Below are the code and all the weights of a small trained network. Each question names an input and a target symbol and asks about switching units off, where a switched-off unit gives its printed mean instead of its output.

import numpy as np


def w(rows, s, z=0):
    codes = np.array(rows[::2]) - 128.0
    scale = np.full(codes.shape[1], s)
    scale[-1] = z or s
    return codes * scale


def norm(h):
    return h / np.sqrt((h * h).mean(-1, keepdims=True) + 1e-5)


def f(y):
    return y / 2 * (1 + np.tanh(0.7978845608 * (y + 0.044715 * y**3)))


def softmax(a):
    e = np.exp(a - a.max(-1, keepdims=True))
    return e / e.sum(-1, keepdims=True)


def log_softmax(a):
    a = a - a.max(-1, keepdims=True)
    return a - np.log(np.exp(a).sum(-1, keepdims=True))


def net(x, mask):
    ids = ['βγζηθλμξπστφψω'.index(c) for c in x.split()]
    T = len(ids)
    res = E[ids] + P[:T]
    r = norm(res)
    for j in range(2):
        rows = slice(4 * j, 4 * j + 4)
        q, k, v = (r @ M[0][rows].T for M in (Q, K, V))
        z = softmax(np.where(np.tri(T) > 0, q @ k.T / 4**0.5, -1e9)) @ v
        o = O[0][rows]
        res = res + np.where(mask[j], z, o[:, -1]) @ o[:, :-1]
    y = f(norm(res) @ A[0][:, :-1].T + A[0][:, -1])
    res = res + np.where(mask[2:10], y, B[0][:, -1]) @ B[0][:, :-1]
    return log_softmax(norm(res)[-1] @ U[:, :-1].T + U[:, -1])


Q, K, V, O, A, B = {}, {}, {}, {}, {}, {}
E = w([
[135,95,121,198,214,197,87,152,95],'β',
[93,153,148,198,201,186,157,139,57],'γ',
[159,154,182,123,32,98,141,159,87],'ζ',
[155,62,123,188,179,209,96,170,106],'η',
[116,176,189,125,33,134,149,142,55],'θ',
[197,109,174,133,64,132,113,180,115],'λ',
[116,145,138,183,183,188,204,153,71],'μ',
[157,156,203,112,93,108,201,163,90],'ξ',
[207,64,158,103,74,78,159,155,122],'π',
[135,52,147,139,245,118,181,146,122],'σ',
[163,131,201,143,211,138,161,114,56],'τ',
[209,133,132,144,167,59,115,147,57],'φ',
[91,85,156,121,120,149,146,43,7],'ψ',
[99,113,58,172,113,69,179,184,77],'ω',
],0.012)
P = w([
[133,110,137,237,103,59,140,81,163],'0',
[166,131,116,140,105,138,156,105,164],'1',
[164,21,124,243,79,57,175,168,57],'2',
[156,138,110,94,111,142,168,119,157],'3',
[158,36,116,152,74,81,192,209,25],'4',
[159,132,98,56,122,173,148,133,152],'5',
[92,48,178,177,73,77,137,224,34],'6',
[193,192,60,7,165,157,105,140,156],'7',
],0.014)
Q[0] = w([
[201,105,208,75,153,189,152,90,105],'h0',
[72,123,99,116,83,186,188,114,235],'h0',
[137,125,138,137,128,115,177,115,217],'h0',
[156,126,72,82,126,131,153,241,55],'h0',
[176,130,151,117,107,169,186,58,173],'h1',
[138,145,129,139,139,83,113,7,195],'h1',
[83,54,156,152,96,108,178,198,97],'h1',
[144,92,136,138,134,97,130,189,21],'h1',
],0.017)
K[0] = w([
[173,95,57,94,134,114,176,117,44],'h0',
[168,101,198,190,128,95,184,104,133],'h0',
[145,122,144,170,156,102,127,78,106],'h0',
[151,106,129,32,151,159,158,155,106],'h0',
[137,58,133,156,108,82,187,167,116],'h1',
[144,124,146,250,122,141,123,68,154],'h1',
[203,139,65,110,133,132,161,95,104],'h1',
[103,115,65,76,121,189,144,148,116],'h1',
],0.02)
V[0] = w([
[78,123,143,111,152,92,163,162,185],'h0',
[71,107,183,82,127,153,119,72,97],'h0',
[85,131,9,129,77,128,166,92,136],'h0',
[114,167,145,163,98,186,148,177,152],'h0',
[211,174,174,139,143,97,77,167,120],'h1',
[80,56,142,135,67,161,153,151,194],'h1',
[138,145,33,143,75,119,105,118,120],'h1',
[105,187,63,152,117,108,134,252,182],'h1',
],0.026)
O[0] = w([
[117,90,160,142,120,90,149,141,169,41],'h0',
[167,96,134,102,137,124,199,87,106,5],'h0',
[194,156,203,159,116,85,108,163,151,85],'h0',
[85,153,151,148,165,176,157,111,163,117],'h0',
[66,140,140,61,169,60,155,136,125,177],'h1',
[124,31,161,127,138,207,85,117,105,144],'h1',
[140,169,194,125,138,106,89,113,89,109],'h1',
[47,143,134,169,174,113,3,99,147,90],'h1',
],0.018,0.012)
A[0] = w([
[206,183,157,45,190,169,116,171,136,197],'n0',
[211,208,168,45,166,192,83,93,250,39],'n1',
[181,81,112,177,123,99,157,141,52,238],'n2',
[162,170,145,6,162,216,96,126,188,81],'n3',
[145,218,81,14,141,160,142,144,106,125],'n4',
[112,133,158,218,167,54,71,73,96,252],'n5',
[231,183,97,79,128,188,143,113,164,159],'n6',
[136,62,106,115,150,146,169,145,117,166],'n7',
],0.023,0.0039)
B[0] = w([
[158,163,79,136,87,125,5,50,60,179],'n0',
[38,45,38,44,110,176,162,183,80,147],'n1',
[78,140,94,176,248,123,133,147,115,195],'n2',
[125,167,152,166,109,53,230,163,132,184],'n3',
[195,79,154,172,191,204,105,163,151,250],'n4',
[181,141,44,87,68,106,172,103,109,187],'n5',
[42,156,182,110,128,90,93,49,141,182],'n6',
[156,140,184,84,57,90,99,82,145,222],'n7',
],0.024,0.016)
U = w([
[139,54,96,187,141,84,153,115,139,163],'β',
[92,179,114,172,177,123,146,88,193,158],'γ',
[161,180,101,125,174,79,158,180,108,173],'ζ',
[141,163,101,197,80,162,179,132,141,203],'η',
[100,84,168,165,76,185,130,123,56,71],'θ',
[96,105,192,165,181,91,135,181,85,141],'λ',
[44,131,92,85,146,141,155,166,106,154],'μ',
[158,149,150,93,153,128,250,159,170,166],'ξ',
[167,150,166,188,62,57,105,166,116,112],'π',
[109,108,166,70,86,100,118,109,172,192],'σ',
[221,83,166,100,124,188,172,65,122,73],'τ',
[176,79,106,126,164,190,81,173,142,130],'φ',
[143,161,151,121,182,134,83,49,97,4],'ψ',
[131,142,29,65,103,133,99,94,109,83],'ω',
],0.017,0.0037)

Each question gives the input, a string of symbols that net reads in full, and the target symbol t.
The units are the heads (4 rows each of Q, K, V and O) and the neurons (one row each of A and B). Each row of codes is followed by its name. A weight is (code - 128) times the scale printed after its matrix; where a second scale follows, it is the last column's (O, A, B and U).
mask holds one flag per unit, heads first, then neurons. A switched-off unit (its flag False) gives its mean, the last column of its rows in O or B, instead of its output. The means were averaged over made-up inputs and are rounded, as every weight is.
A unit's drop is (log p(t) with every unit on - log p(t) with that unit switched off) / (log p(t) with every unit on - log p(t) with every unit switched off).
The circuit of an input: a set's keep is (log p(t) with only the set's units on - log p(t) with every unit switched off) / (log p(t) with every unit on - log p(t) with every unit switched off). Starting from all 10 units, units are removed one at a time, each time the one whose removal leaves the highest keep (on an exact tie, the one counted first), for as long as the keep stays at least 0.8.
circuit, biggest first: the units of the circuit, biggest drop first
k most important neurons: the k neurons with the biggest drops, biggest first
which heads matter: for each layer, one digit per head in row order, 1 if its drop is at least 0.15 and else 0, layers parted by /
input ψ ω τ μ τ θ σ, target ψ: most important neuron => n0
input β γ φ, target γ: which heads matter => 01
input λ ζ λ γ η π τ, target λ: circuit, biggest first => n2; h1; h0
input ξ η ψ θ μ σ β, target β: which heads matter => 11
input λ ω σ τ φ θ, target φ: which heads matter => 01
input β λ η σ η, target β: 3 most important neurons => n2; n4; n7
input η ξ η, target σ: which heads matter => 00
input μ λ φ π σ ξ β, target σ: 2 most important neurons => n7; n4
input ζ σ τ, target β: which heads matter => 11
input β φ μ τ β λ λ η, target λ: which heads matter => 01
input η ζ η μ ζ τ, target τ: circuit, biggest first => h0; n4
input θ ω λ ψ β, target τ: which heads matter => 01
input σ θ φ ψ ξ μ σ θ, target σ: circuit, biggest first => h1; n6; n7
input φ λ σ θ ψ, target ψ: which heads matter => 10
input σ τ μ μ γ η, target μ: circuit, biggest first => n1; h0
input λ σ ζ, target β: which heads matter => 11
input ψ φ λ σ ω τ σ μ, target τ: which heads matter => 10
input π γ σ ζ, target σ: 3 most important neurons => n7; n4; n0
input φ π λ ξ ω ψ φ, target τ: which heads matter => 01
input η ω σ, target π: circuit, biggest first => h0
input ζ ω ξ σ σ β τ ζ, target τ: 2 most important neurons => n4; n2
